Each row is followed by its class number.
[ -52   17   53  -34   25  144 -157   54   17  -67  126 -217  -49 -138
   -1  -96   80   23    0  143  -66   40  234   71  274 -170  343  312
  203 -125 -190  -82  265  177  282  -36  -77    7   32 -301    2  -83] -> 3
[-127 -106  216  327  217  -99   84  403 -222 -238  171  106  398 -100
 -131 -182  133  742  -19 -109  -63  273  267   81   40 -131 -363  -29
 -170 -585 -226 -162   64  -68  443   23  220 -272   -7 -282 -139   50] -> 8
[-315  -18   74 -573  106   46 -199 -122  249  135  252   59  340  128
   23 -192  206  649  390 -166  114  238  374  103   33  329  715  199
   37 -253  280 -633  295  214  303  -75  240 -226  320 -140  -24 -155] -> 5
[-343  125   45 -638  232  268 -309  237  280  270  284   52  256  336
  -88 -114 -282  523  260 -243  220  329  212   76  -47  642  490   90
  -59 -401  152 -767  203   -5   81  -82  286 -216  283   60   28  -59] -> 1
[ -85    1  110  -61   29  128 -201   49   62  -58  119 -183  -27 -100
   13  -83   70    0    2  161  -66   56  270   42  293 -113  370  331
  195 -139 -197 -131  328  189  249  -48  -19   22   79 -274  -47  -70] -> 5
[ 375  172  120  412  182  -19   60  550 -295 -536  -24  -58  370   35
 -258 -248 -156  431  -35 -340   62  165  405   22   64  309 -373   78
 -102 -899   23 -165  500   44  429 -250  190 -272  409  -13  -23 -174] -> 8
[ -27  -13  116  545  146 -181   69 -119   98  178  281  208   46 -297
  136  -19 -276  859  -75 -515 -156  211  290  -80  -61 -352   17 -184
 -198 -265  152 -128  -44 -324  383 -112  247 -297  393 -376  275  133] -> 5
[  20   59  188  431  318   49  214  231 -319 -345  123   80  254  184
 -281  -87  -93  470 -161 -540  163  363  266  116  -50 -240 -339   93
 -175 -637  -92 -161  120  -92  474 -136  318 -344   24 -272 -100  140] -> 6
[ -73   40   65  -35   32  174 -204  127   64  -68  135 -185  -36 -110
   -9  -85   60  -40   37  184  -45   76  244   66  278  -45  381  305
  223 -164 -208 -155  367  201  196  -53  -22    9   47 -220   23 -127] -> 8
[-416  -21    8 -526  315   71 -246  120  360   64  322   26  124  -32
   39 -194  204  360  335   53   84  293  347   93  147   32  606  257
  134 -549  -19 -826  372  506  157 -169  140 -128   36  -88  246 -139] -> 4
[-405  -24   57 -601  386  159 -264   83  457  196  204  118  288   59
   56 -235  323  304  322 -106  260  435  353  120   22  133  477   86
 -132 -547   73 -676  370  281 -142 -115  227 -321 -112  -95  210  -94] -> 4
[ -51   24  111  -27    1  163 -205  129   49  -64  134 -199  -28  -76
  -10  -74   45   -9   29  195  -83   36  226   63  311   -8  391  332
  218 -109 -235  -90  303  189  232  -45  -50   45   85 -256  -16  -99] -> 5
[ -47   16   85  -32   21  150 -175   65   41  -37  126 -169  -24 -129
    0  -96   25   17    6  181  -86   99  266   85  273 -112  403  382
  220  -80 -169  -64  330  196  293  -47  -31    0   34 -249   -5  -75] -> 2
[-267   19  213 -660  385 -134 -215  -36  241  213  112  336  258  136
  -76 -119 -145  167  260 -123  178  306  346    7  -13  332  723  189
  247 -420  291 -556  403  259   46 -338  247  -19  -95  396  157   34] -> 8
[ -88   22  136  -34  -28  155 -144   99   -9  -75  143 -157  -64 -123
  -21  -15   16   50  -33  210  -60    4  225   83  337 -114  424  308
  236  -31 -196  -42  302  157  307  -24  -31   40   82 -241  -17  -58] -> 7
[-450   11  147 -780  273   95 -300 -274  313  241  274   71  359  149
   12 -152  157  531  388  -38  262  340  353   14  103  288  585  242
   32 -546  222 -886  317  230  299  -90  234 -217   49   35  -76  -32] -> 3
[-414  -54    3 -587  326  137 -312  120  316  105  297   75  175   55
 -165 -208   52  655  356 -120  111  400  347   84  199  162  524   94
 -124 -612   89 -775  351  139  263    1  297 -174  103 -105  107 -147] -> 7
[-358   47  144 -618  275  129 -323  -19  482  295  168  104  195 -110
   13 -318  229  395  221  -78  113  371  397   14  100  194  607   12
 -140 -472  182 -654  417  123 -118 -127  214 -160  -10 -148  242 -168] -> 7
[-266   32  -18 -588  457   34 -248 -126  262  152  239  176  403   99
   -1 -274  100  369  371 -189  202  507  426  106   12  203  617  172
   68 -589  162 -676  457  371  114 -350  241 -188  -65  178  254  -68] -> 2
[-370   54  -52 -530  494   62 -146 -116  243  224  294   39  258   83
    2 -285  101  370  323   56  261  443  277  217   19 -148  617  307
   90 -509   21 -735  208  229   64 -185  134 -319 -161 -148  232   79] -> 8
[ 265  213  -49  550  253  -62  272  161 -213 -173   72   92  335  -29
 -109 -182 -101  478   22 -310   32   30  205   52 -344   36 -308  -34
 -208 -515  179  -30   26 -225   60  -98  163 -531  277 -136   76   98] -> 4
[ 230   90  168  258  175   -3  138  614 -130 -336   32   84   31  -43
  -73  -62 -363  425 -105 -333  -29  -22  272   32   15  -65 -298   70
 -183 -495  -99 -234   46   41  336 -231  145 -151  257    3  105  183] -> 0
[ -77   67   83  -24    9  164 -148   96  -13  -83  123 -194   -9  -91
   26  -81   64    5   -6  215  -35   31  251   62  271  -63  376  338
  228 -171 -167 -102  332  196  288  -60  -15   -8   73 -218  -26  -83] -> 4
[ -39   13   42  -47  -28  131 -184   81   26  -67  131 -204  -38 -128
    3  -85   54   38   57  224  -62   38  257   82  335  -62  390  272
  200  -76 -206 -102  313  157  226  -12  -32   13  103 -251   -7 -139] -> 3
[-522  -20   29 -743  265  111 -282 -291  328  231  260   38  293   39
   -6 -317  203  524  375  -43  179  405  426   73   63    6  474  264
   31 -615  209 -796  277  291  283  -88  251 -292   49 -111  -62 -109] -> 0
[ 364  -64   93  600   75   12   44  286  -21 -285  -31  -44  103  -18
  -93 -176  -26  610  -20 -280  120  334  175   26   17  114 -404 -126
 -330 -838  -51   11  309 -220  325   -5  139 -474  201 -396   64 -178] -> 3
[ -58   10  144  -12    7  107 -112   84   24  -63  133 -138  -43 -147
   13  -28   61  -22   27  243  -74   30  233   83  312 -126  459  346
  246  -63 -183   -4  278  182  245  -80  -57   54   15 -218    2  -10] -> 5
[-466   15   34 -580  314   87  -22 -195  313  377  306  202  187   42
    4 -107   -2  449  226  -55  250  387  246  218    8  -97  596   50
  -45 -138   72 -589  -19    1    8 -155  150 -281  -82  -21   92  140] -> 0
[ 105   32  467  596   48 -197  125  369 -189   86  221  339  265   32
  -33   21 -251  814 -211 -591 -217   31  227  102 -230 -102 -250 -265
 -422 -218  -41  113  -43 -405  337  -10  455 -198  287 -338  197   88] -> 4
[-250   92  -16 -535  334  121 -273   -4  357  202  129   28  196  -66
   80 -301  301  163  308  158  253  546  300  120   35  146  573   47
   64 -557   52 -524  366  265  -98 -186   23 -192 -203   51  158 -132] -> 2
[ -28   19   80  -72  -19  174 -175   96   32  -91  134 -213  -42 -106
  -43  -69   83  -26   23  212  -65   28  248   76  320  -63  386  336
  187 -115 -228  -50  342  186  259  -51  -46   27   50 -258  -41 -113] -> 3
[ 300   86  -87  329  395  100   13  662   51 -320  -41  -61   10   32
 -234 -213 -202  142    9 -373  198  394  211    3  -54   94 -225   -3
 -174 -686   19  -24  338   -7 -217 -312  112 -401  198   -3   86  -83] -> 2
[-125  -90  109 -594  244  -82 -326   36  427  226  119  194  218   39
   98 -205  112  244  380  -69  184  518  352  116  -62  200  619  110
  -33 -382  232 -486  547  347  -34 -195  227 -182  -94  204  211 -168] -> 2
[ 183   43  122  437  167  129  120  166 -183 -265  140   22  108 -135
  -29  -88  -81  364 -203 -358  137  469  241   73 -156   24 -101  -91
  -87 -476  -40  -74  161  -23  368 -170  112 -251   60 -250  -75  -10] -> 6
[  -7   57   69  -15    2  136 -201   80    6  -86  127 -207  -41 -101
  -40 -130   34    8    5  142  -61   21  271   58  281  -90  334  295
  187 -168 -225 -107  320  184  273  -67  -26   20   89 -254   -2 -124] -> 3
[-129  -70  287  403  -48  -46 -137  118   34  102  263  101  240  -77
    3  -58 -196  791  -51 -387  -18  245  411 -127   -5   45 -301 -119
 -327 -590  -65 -318  267 -300  448   46  414 -138  319 -423   36 -180] -> 3
[ -32   46   62   11   11  128 -175  131   41  -45  123 -186  -62 -147
   24  -87   43  -26  -20  247  -88   80  236   67  269  -96  436  316
  226 -110 -203  -27  318  169  202  -56  -38   -2   45 -242   36  -92] -> 4
[ 161   55  137  258   89   59 -282  479 -189  -90   65  -47  270  111
 -167 -146 -146  421    4 -157  -19  154  414  -53  -95  562 -229   50
 -163 -668 -170 -193  488  -73  348  -43  283 -138  163 -134   -5 -199] -> 1
[-375   34  -35 -444  325  156 -249 -112  441  310  265   68  173  -21
   21 -172  241  183  328   -1  303  614  249    7 -115  268  671  117
  120 -463  130 -612  244  220 -173 -241   68 -277 -175  -45  134  -46] -> 7
[-220  -14  184 -602  484  -17 -295 -166  353  231  223  205  337  118
  -22 -282  169  230  344 -139  307  490  359  137  -75  119  400  122
  -64 -717  122 -661  471  362    3 -272  224 -295 -275  131  291  -71] -> 2
[-321  -83   22 -582  244  114 -266  -74  369  199  334  108  225    9
  -10 -149 -111  554  372  -81  161  505  346   33   61  341  653  222
   34 -568  198 -821  341  173  182 -154  231 -217  115   28   54 -144] -> 8
[ 163   65   44  560  117   81   16  423   -6   45  172  -23  -13 -187
  -83 -117 -223  472 -186 -316 -132  310  109   97 -184 -184 -412 -245
 -343 -349 -173   76 -117 -282  171  -23   94 -336  272 -428   92   56] -> 1
[-501  -55  110 -643  232  206 -150  -21  249  213  318   51  171   37
  -14  -70   21  395  186  -20  158  316  231   90  128   90  522  348
   91 -336   -7 -736  119  296  279 -122   34   33 -172  -60   59  -54] -> 6
[-541  -45  182 -679  314   40 -230  -99  367  268  295   81  293  102
  -47 -220  159  692  372 -134   80  255  341   69   85   77  637  279
   41 -558  233 -862  291  257  372  -73  190 -231   57 -131  150  -63] -> 5
[-282   -9   75 -645  371   47 -227 -206  361  105  204    5  268  -29
   25 -256  390  239  334  109  219  424  316  126  196  153  618  192
  115 -521  154 -662  361  350   60 -156   53 -173 -135  -48  123 -134] -> 0
[ 271   41  119  334   50   65 -196  282  -91 -296   57  -81   82 -146
 -120 -211 -172  427  -30 -447 -129  292  481 -117   39  174 -200   16
   -5 -769   93 -114  409   80  505 -235  215 -185  474 -138  -25 -223] -> 0
[  93   10   14  447  341  -41  170  194   -9 -267   93  166   -9 -144
 -116 -132 -137  341  -91 -333  216  367  190  -40   50 -237 -265 -162
 -167 -800 -136 -145   -7  -72  100 -368  111 -319   -5  -36   20  160] -> 3
[  95   20  -11  776  233 -131  -10  216 -138 -150  124   76  244   35
  -41 -121  -18  617   52 -387  271  556  229   49 -143   44 -272 -282
 -118 -717  -74 -139  180 -208  278  -82  265 -491  179 -256  114    2] -> 6
[ -53   25   36  -14   13  147 -159   99   12 -104  118 -208  -46 -111
   -1  -96   56   53    7  216  -64   64  231   76  332 -113  375  333
  196 -176 -214  -90  303  161  295  -17  -39  -26   62 -261  -18 -107] -> 4
[ 259  257  101  581   14   86  225  893 -332 -288  -72  142  110  115
 -206   20 -486  411 -312 -491 -169 -186  232  -49 -109  396 -152 -107
 -216 -183  -55  110  160 -197  196 -330  292   86  450  156   46   84] -> 0
[ 272 -100  174  593  -37 -191  231  449  -88 -365  -19  139   97 -172
   25   38   98  573  -85 -218  -83  185  188   83   12  156   58 -124
 -143 -196    9  248  229 -105  280  -79  153 -301  289 -304  -64  -33] -> 6
[-224   81  126 -414  304  124 -243  -83  467  341  281  169  222   31
   75 -194  122  421  243 -307   60  380  353   55 -111  252  648   43
  -82 -384  198 -553  320  182  -56 -257  233 -221   74  -77  292 -166] -> 0
[ -48   33   71  -14   60  157 -202   85   70  -56  113 -197  -53 -159
  -24 -100   83  -77    0  171  -87  112  227   50  302  -50  391  356
  254 -124 -197  -57  318  225  190  -94  -90   31    2 -243   -5  -95] -> 2
[-255   58  -12 -377  236   37 -220   80  379  354  239  196   53   56
   -3 -187   16  275  242  -55  196  380  264  153 -129  128  671  -10
 -127 -399   14 -602  180  156  -63 -184  206 -171 -108   13  254  -50] -> 3
[-219  -11  161 -508  317  -98 -183 -150  247  226  259  255  371  130
  -24 -255  160  363  308 -306  224  420  376  229  -87  -26  649   49
  -41 -417  145 -587  315  250   74 -295  237 -180 -100   79  293  -69] -> 7
[ 516   43  112  505  166  202 -121  436  406 -137   36  -69  -39 -200
 -124 -262  134  304  -21 -523  -14  638  205    6  -78  165 -231  -55
 -409 -744  -43   29  443   10  -50 -229   -4 -432   60 -461  340 -301] -> 3
[-327   82  145 -373  477   47 -170 -266  361  171  262  139  143   22
   53 -222  273  151  230   43  389  421  257  168   61 -170  468   -9
   28 -735  -95 -675  272  305 -110 -186   92 -346 -325  -35  362  -79] -> 6
[ -30   16   64  -44   34  183 -218  115   76  -99  101 -212  -49 -124
  -24 -101   62   -1   53  140  -86   95  258   43  320  -47  347  356
  199 -162 -157  -89  371  221  253  -54  -25   -8   88 -243   -9 -110] -> 2
[ -48   62   71  -12   21  170 -187  135  -31  -94  131 -198  -11  -82
    3  -77   16   16    3  131  -39   37  277   79  255  -21  337  306
  205 -148 -216 -137  337  190  285  -50   -3   30   79 -216  -29 -103] -> 1
[ -34   44  126  380  256  -44  144 -143 -288 -102  293   87  345   22
 -150  -71 -137  765  -73 -534   -2  325  278  -24  -50  -10  -43  -15
   76 -588   58  -67   92  -98  525 -331  217 -261  279 -218  -10  -52] -> 3
[-304   28  141 -635  319  -16 -340   73  269  200  160  119  290   10
   57 -230 -108  342  301   27   54  474  423  -20   94  250  659  283
  224 -500  191 -630  495  323  139 -232  194  -37  -49  240  139  -95] -> 5
[   3  -80  309  556  291 -166  -62  165  -74 -147  151  117  174 -219
   70 -107   71  599 -256 -525   10  540  413  -79  -10 -315 -126 -122
  -84 -649  -72 -150  186  -68  526 -164  232 -287   16 -344   31   85] -> 4
[ 167  -63  -58  437   85  132  208  291   -1  -69    9   97  -34 -105
    8    6 -549  788 -352 -474 -125  156  194  -86 -182 -139 -333   19
 -410 -291  118   -8  -27 -386  361  115  246 -293  343 -363   53   39] -> 0
[ -29   42   50  -22   16  132 -181   40   46  -74  130 -203  -14 -162
   -2 -140   36   27   14  190  -68   76  294   80  300  -66  434  304
  233 -122 -170 -110  328  176  238  -77  -29   21  114 -242   -7 -123] -> 0
[-402   89  -22 -366  216  -76 -212  -68  303  346  209  157  243  -15
  122 -183   48  401  287   12   60  346  314  -46   19  185  738  204
  187 -206  268 -567  213  217  -37 -264  239  -97  171  101   53  -25] -> 4
[ 137  194   52  437  129  -13  -38  402 -222 -264   21  -24  182 -128
 -131  -87 -115  484  -69 -292 -159   64  364 -170   -2  302 -112  -78
 -101 -547  154 -117  292 -199  307  -95  273 -149  448  -77 -100  -19] -> 6
[ -40   29   81  -63   -1  152 -174   74   26  -80  121 -204  -44  -85
   36  -60   43   11   10  210  -79  -26  241   69  292 -106  353  330
  182  -55 -219 -106  286  181  258    5  -41    6   98 -259  -18  -65] -> 5
[-395   57   61 -584  225   56 -226 -157  197   97  190   64  330   -7
   44 -145  286  231  349  198  135  249  325   19  137  308  637  257
  210 -392  157 -606  442  381   35 -234  177  -41   73  136 -145   -9] -> 5
[   4  250  107  662  -42 -239  107  392 -565  -96  140   99  334  -28
 -252  100 -237  436  -87   50  -78   64  295   -4   -3  416   76 -208
  215 -121 -158   88  151 -213  189 -174  278   59  421  147 -122  -45] -> 3
[ 104   26 -247  548  278  -20 -145  539   74   82  118    9 -109  -90
  -48 -171 -373  526 -171 -458  155  679  294  -37 -245   -5 -245 -244
 -390 -675 -120 -260  162 -271  104 -234  282 -341  203 -288  127    0] -> 1
[-426  -48   26 -602  340  189 -209   30  348   51  288  -41  268   67
  -16 -119  199  548  443    6  274  480  189   58  178  336  695  250
  171 -505   98 -726  231  250  140  -84   34 -283  -44  -64   86  -60] -> 6
[ -47   55   35  -20   42  172 -186  139   30  -89  153 -227  -31 -105
   10 -109   66   14   16  215  -39   62  226   84  273  -93  367  327
  205 -173 -232 -103  301  188  235  -27  -55  -49   56 -265   25 -100] -> 4
[ -69   43  120  -45   14  127 -156   29   23  -24  112 -176  -31 -110
   18  -64   64  -15   -6  184  -53   72  235   97  278 -109  424  317
  234  -86 -177  -42  327  164  243  -51  -32   16   10 -248   -4  -83] -> 1
[ -22   23   36  -25  -12  154 -181  122   20  -75  129 -211  -39 -130
   -8 -106   20    4   15  243  -79   59  262  101  295  -56  345  335
  223  -97 -217  -88  288  181  283  -36  -52   34   63 -231  -14  -95] -> 0
[-508    0   90 -699  349  103 -199 -316  401  305  241  145  344   18
   37 -194  365  338  374  -58  294  588  314  110   90   17  724  207
   75 -461  236 -615  236  202   69 -224  160 -272 -159  -17  -47   48] -> 8
[-333  -36 -216 -525  109   46 -422   10  351  350  167   40  107  -82
  139 -313  128  362  391  219  152  449  481   89  -12   27  593  114
  -86 -387   72 -712  463  257   51  -78  275 -144   53  -35  143 -165] -> 7
[ 170   44 -237  186  135  -32 -201  527    6    4  -15   46 -160  -53
  -44  -25 -509  243  -25 -154   26  226  376 -101  -84  117  136 -254
  -97 -186    4  -18  258 -234 -250 -147  261 -305  446  296   48  -94] -> 2
[-498   41   88 -667  516  198 -246  130  618  247  221   76   90   10
  -87 -247  211  264  288 -176  286  507  227   76  165  164  737   75
  -82 -596   14 -784  217  260 -247 -347   98 -254  -98 -127  205   12] -> 2
[ -48  -84   48  448   61  -98   -5  397  137   67   46   96  -41  -79
  165  -42  -49  608 -128 -309  165  452  170   15 -169 -131 -165 -311
 -407 -443   18 -224   37 -266  210   29  288 -339  182 -341  -32   61] -> 1
[-352   77   54 -467  422 -230 -257   -6   98  250  282  181  285   13
   54 -245  -38  499  292   76  165  252  456  128  -44  -45  442   52
   81 -514   42 -825  289  234  116 -108  294 -204  -50  132  343    5] -> 1
[ 320  177   40  642  185  -81  271  388 -552 -305  -69  161  287   34
  -60  -44 -339  462 -337 -376  -65  -18  301  -33 -247   48 -431   45
 -143 -215  -31  319   96 -166  331 -142  292 -137  202  -66  -74  103] -> 2
[-426  -29  -25 -635  248   85 -294 -246  297  264  252   66  395   -8
  181 -290  197  503  346   -3  199  370  447   69  -82  104  375  236
  -50 -573  145 -864  316  280  328  -42  217 -157  -64 -118   45  -53] -> 0
[-377   44   81 -468  314    5  -82 -297  256  289  263  192  360  181
   13 -228  236  652  336 -197  349  375  309  200  -24   54  679   18
 -159 -389  184 -646  176   20   64 -121  306 -393   20 -121  103  -60] -> 4
